Below is a small trained network, with its code and all its weights. Each question gives an input and a target symbol and asks what happens when units are switched off, that is, made to give their printed mean instead of their output.

import numpy as np


def w(rows, s, z=0):
    codes = np.array(rows[::2]) - 128.0
    scale = np.full(codes.shape[1], s)
    scale[-1] = z or s
    return codes * scale


def norm(h):
    return h / np.sqrt((h * h).mean(-1, keepdims=True) + 1e-5)


def f(y):
    return np.maximum(y, 0)


def softmax(a):
    e = np.exp(a - a.max(-1, keepdims=True))
    return e / e.sum(-1, keepdims=True)


def log_softmax(a):
    a = a - a.max(-1, keepdims=True)
    return a - np.log(np.exp(a).sum(-1, keepdims=True))


def net(x, mask):
    ids = ['αθμπψω'.index(c) for c in x.split()]
    T = len(ids)
    res = E[ids] + P[:T]
    u = 0
    for l in range(2):
        r = norm(res)
        for j in range(2):
            rows = slice(2 * j, 2 * j + 2)
            q, k, v = (r @ M[l][rows].T for M in (Q, K, V))
            z = softmax(np.where(np.tri(T) > 0, q @ k.T / 2**0.5, -1e9)) @ v
            o = O[l][rows]
            res = res + np.where(mask[u + j], z, o[:, -1]) @ o[:, :-1]
        u += 2
        y = f(norm(res) @ A[l][:, :-1].T + A[l][:, -1])
        res = res + np.where(mask[u : u + 16], y, B[l][:, -1]) @ B[l][:, :-1]
        u += 16
    return log_softmax(norm(res)[-1] @ U[:, :-1].T + U[:, -1])


Q, K, V, O, A, B = {}, {}, {}, {}, {}, {}
E = w([
[75,171,96,172,152,130,174,95],'α',
[166,1,104,109,98,141,91,99],'θ',
[93,72,101,128,151,62,128,77],'μ',
[135,216,133,151,83,118,101,76],'π',
[101,53,214,161,175,132,86,142],'ψ',
[78,51,121,62,44,192,113,109],'ω',
],0.015)
P = w([
[110,206,82,153,129,176,254,174],'0',
[122,159,235,151,126,60,154,215],'1',
[161,135,227,176,120,81,154,193],'2',
[177,110,181,206,105,109,137,199],'3',
[132,155,119,149,85,119,160,112],'4',
[124,146,141,152,91,104,140,93],'5',
[121,121,131,185,119,119,121,123],'6',
[144,125,146,189,125,128,116,117],'7',
[143,126,79,201,140,118,133,76],'8',
[145,136,102,157,108,157,112,95],'9',
[133,149,99,163,119,129,127,74],'10',
[169,117,196,84,109,151,118,104],'11',
[132,106,140,180,120,133,105,118],'12',
[186,91,127,152,139,163,115,131],'13',
],0.0074)
Q[0] = w([
[131,159,218,157,156,144,161,150],'0.h0',
[167,26,199,254,90,158,161,36],'0.h0',
[90,129,195,130,122,99,117,236],'0.h1',
[74,124,166,135,112,201,130,2],'0.h1',
],0.0044)
K[0] = w([
[30,61,31,67,82,97,138,161],'0.h0',
[141,107,29,143,132,161,97,7],'0.h0',
[166,126,49,165,115,143,181,189],'0.h1',
[180,167,103,220,118,78,2,66],'0.h1',
],0.0062)
V[0] = w([
[24,133,39,160,85,2,96,148],'0.h0',
[127,215,133,19,33,85,66,167],'0.h0',
[81,155,135,141,166,3,71,61],'0.h1',
[176,185,1,203,76,101,119,2],'0.h1',
],0.0051)
O[0] = w([
[104,56,153,81,134,169,225,215,241],'0.h0',
[180,185,18,173,162,46,133,215,1],'0.h0',
[107,72,55,198,42,235,196,164,218],'0.h1',
[254,79,149,215,143,113,153,148,215],'0.h1',
],0.0058,0.0042)
A[0] = w([
[138,94,153,98,166,120,118,158,83],'0.n0',
[83,50,143,138,138,181,162,130,223],'0.n1',
[105,137,146,161,143,129,173,92,218],'0.n2',
[112,168,155,134,170,109,157,149,150],'0.n3',
[198,140,165,144,84,136,125,90,247],'0.n4',
[100,110,134,31,103,119,187,195,146],'0.n5',
[145,172,120,85,195,54,77,196,149],'0.n6',
[109,123,97,129,163,192,169,122,207],'0.n7',
[123,128,121,106,78,56,184,115,240],'0.n8',
[107,80,120,113,162,92,173,147,110],'0.n9',
[107,47,179,152,130,104,81,142,108],'0.n10',
[32,163,152,185,87,134,122,159,118],'0.n11',
[94,125,131,54,129,2,109,144,173],'0.n12',
[116,136,96,103,92,162,143,81,233],'0.n13',
[149,111,165,80,131,163,136,133,170],'0.n14',
[74,106,189,125,107,101,118,144,50],'0.n15',
],0.0084,0.0013)
B[0] = w([
[210,189,100,137,129,154,77,160,142],'0.n0',
[148,181,149,75,146,99,66,152,251],'0.n1',
[144,102,215,79,142,220,106,116,184],'0.n2',
[141,168,34,76,113,177,148,54,140],'0.n3',
[82,68,119,220,109,72,79,203,161],'0.n4',
[68,167,79,157,51,133,153,155,154],'0.n5',
[157,169,71,155,156,84,234,128,130],'0.n6',
[162,82,97,83,120,124,94,74,178],'0.n7',
[137,71,116,146,140,167,88,254,156],'0.n8',
[201,30,152,131,58,214,164,167,161],'0.n9',
[138,190,119,121,163,92,65,151,194],'0.n10',
[192,138,104,63,162,172,141,117,172],'0.n11',
[93,105,121,155,167,47,192,187,139],'0.n12',
[126,62,156,193,174,93,78,127,173],'0.n13',
[134,202,84,173,153,62,79,90,156],'0.n14',
[117,146,149,127,104,166,122,64,161],'0.n15',
],0.0047,0.012)
Q[1] = w([
[97,169,203,196,122,145,41,134],'1.h0',
[134,98,209,152,142,127,108,173],'1.h0',
[55,26,185,98,92,130,65,83],'1.h1',
[60,142,1,98,139,29,151,116],'1.h1',
],0.0056)
K[1] = w([
[130,88,115,128,120,156,150,91],'1.h0',
[129,85,115,94,119,100,123,36],'1.h0',
[145,131,120,181,127,160,136,117],'1.h1',
[104,152,194,88,184,139,138,254],'1.h1',
],0.0079)
V[1] = w([
[36,109,33,97,45,181,64,126],'1.h0',
[108,109,125,237,64,74,22,127],'1.h0',
[76,179,251,194,116,250,115,36],'1.h1',
[128,110,100,75,254,131,150,84],'1.h1',
],0.0057)
O[1] = w([
[194,135,79,48,92,113,84,118,161],'1.h0',
[109,135,105,137,182,167,158,119,118],'1.h0',
[97,147,71,112,166,151,139,195,253],'1.h1',
[137,2,197,115,125,112,169,136,103],'1.h1',
],0.009,0.0056)
A[1] = w([
[168,153,141,70,213,176,203,178,44],'1.n0',
[155,154,103,154,115,211,182,76,142],'1.n1',
[147,92,122,160,69,162,108,165,186],'1.n2',
[110,111,198,56,35,196,99,45,130],'1.n3',
[149,154,88,105,177,193,78,106,131],'1.n4',
[97,154,113,201,145,112,114,91,88],'1.n5',
[82,195,191,138,138,151,160,157,148],'1.n6',
[172,72,80,120,169,183,96,88,237],'1.n7',
[158,86,151,155,160,123,215,125,160],'1.n8',
[37,127,119,209,91,123,117,155,52],'1.n9',
[132,164,98,113,152,178,72,105,95],'1.n10',
[189,103,102,88,175,85,198,98,126],'1.n11',
[112,157,128,54,189,221,185,36,243],'1.n12',
[58,179,59,238,85,102,165,120,46],'1.n13',
[3,151,98,137,62,95,71,113,90],'1.n14',
[134,168,136,125,110,128,130,198,255],'1.n15',
],0.0068,0.0016)
B[1] = w([
[103,123,121,128,82,122,83,169,182],'1.n0',
[147,124,130,123,76,110,53,128,182],'1.n1',
[170,163,37,189,171,158,103,82,219],'1.n2',
[177,145,209,131,168,134,71,112,207],'1.n3',
[34,160,104,177,133,109,104,190,210],'1.n4',
[106,120,164,120,101,152,55,33,142],'1.n5',
[134,104,67,172,231,162,178,46,152],'1.n6',
[116,96,97,107,178,88,98,209,254],'1.n7',
[164,156,105,162,56,96,127,192,162],'1.n8',
[6,97,159,75,128,131,87,172,153],'1.n9',
[95,153,83,179,139,107,76,150,186],'1.n10',
[140,133,173,124,104,194,80,149,142],'1.n11',
[182,73,126,110,118,97,62,104,212],'1.n12',
[125,79,150,49,107,114,82,163,152],'1.n13',
[65,85,135,204,152,74,137,93,167],'1.n14',
[131,177,41,151,131,215,254,95,168],'1.n15',
],0.0047,0.0073)
U = w([
[112,102,167,127,64,132,135,218,24],'α',
[91,158,189,134,200,131,95,52,70],'θ',
[202,151,120,79,104,245,117,89,253],'μ',
[136,224,50,200,159,151,184,103,218],'π',
[38,194,101,24,104,115,99,116,99],'ψ',
[197,167,109,92,102,2,64,73,61],'ω',
],0.0066,0.00039)

Each question gives the input, a string of symbols that net reads in full, and the target symbol t.
The units are the heads (2 rows each of Q, K, V and O) and the neurons (one row each of A and B). Each row of codes is followed by its name. A weight is (code - 128) times the scale printed after its matrix; where a second scale follows, it is the last column's (O, A, B and U).
mask holds one flag per unit, layer by layer, with each layer's heads first. A switched-off unit (its flag False) gives its mean, the last column of its rows in O or B, instead of its output. The means were averaged over made-up inputs and are rounded, as every weight is.
A unit's drop is (log p(t) with every unit on - log p(t) with that unit switched off) / (log p(t) with every unit on - log p(t) with every unit switched off).
The circuit of an input: a set's keep is (log p(t) with only the set's units on - log p(t) with every unit switched off) / (log p(t) with every unit on - log p(t) with every unit switched off). Starting from the 12 units with the biggest drops (on a tie, the unit counted first), units are removed one at a time, each time the one whose removal leaves the highest keep (on an exact tie, the one counted first), for as long as the keep stays at least 0.8.
circuit, biggest first: the units of the circuit, biggest drop first
most important unit: the unit with the biggest drop
top k neurons: the k neurons with the biggest drops, biggest first
k most important neurons of layer l: the k neurons of layer l with the biggest drops, biggest first
which heads matter: for each layer, one digit per head in row order, 1 if its drop is at least 0.15 and else 0, layers parted by /
drop of u: that unit's drop, to one decimal
input θ ω ψ α, target θ: which heads matter : 11 / 10
input α ω ω, target ψ: circuit, biggest first : [0.h1; 0.n5; 0.n14]
input ω ω θ ω, target ω: which heads matter : 11 / 01
input μ ψ ψ, target μ: which heads matter : 10 / 00
input ω α θ θ α, target ω: most important unit : 1.n12
input α α α ψ μ, target α: which heads matter : 00 / 01
input ω α α α μ α α ω α α π π, target α: circuit, biggest first : [0.n4; 0.h1]
input μ ω ω ψ α θ α π α α θ π, target α: circuit, biggest first : [0.n4; 1.h1]
input ω θ α, target ω: circuit, biggest first : [1.h1; 0.h0; 0.h1]
input θ α α α, target θ: 2 most important neurons of layer 0 : [0.n2; 0.n9]
input ω θ ψ μ α, target μ: which heads matter : 00 / 01
input θ ψ ψ π, target θ: which heads matter : 11 / 10
input μ ψ θ π ψ π θ, target π: which heads matter : 00 / 01
input ψ θ ψ α, target ψ: circuit, biggest first : [0.h1]
input π μ ω μ, target π: top 3 neurons : [0.n9; 1.n15; 0.n7]
input θ ψ θ, target θ: which heads matter : 11 / 10
input π π ω, target π: which heads matter : 00 / 00
input π α μ π ω μ, target π: 2 most important neurons of layer 1 : [1.n2; 1.n12]
input μ ω μ, target μ: top 2 neurons : [0.n9; 0.n5]
input ω μ ψ, target ω: top neuron : [0.n10]
input θ ω ω, target θ: top 2 neurons : [1.n14; 0.n12]
input θ α θ θ α μ, target α: drop of 0.n0 : 0.0
input θ θ ω, target θ: drop of 0.h1 : 0.4
input ψ ψ π μ, target ψ: drop of 0.h1 : 0.7
input μ ω ψ, target μ: drop of 0.h0 : 0.4
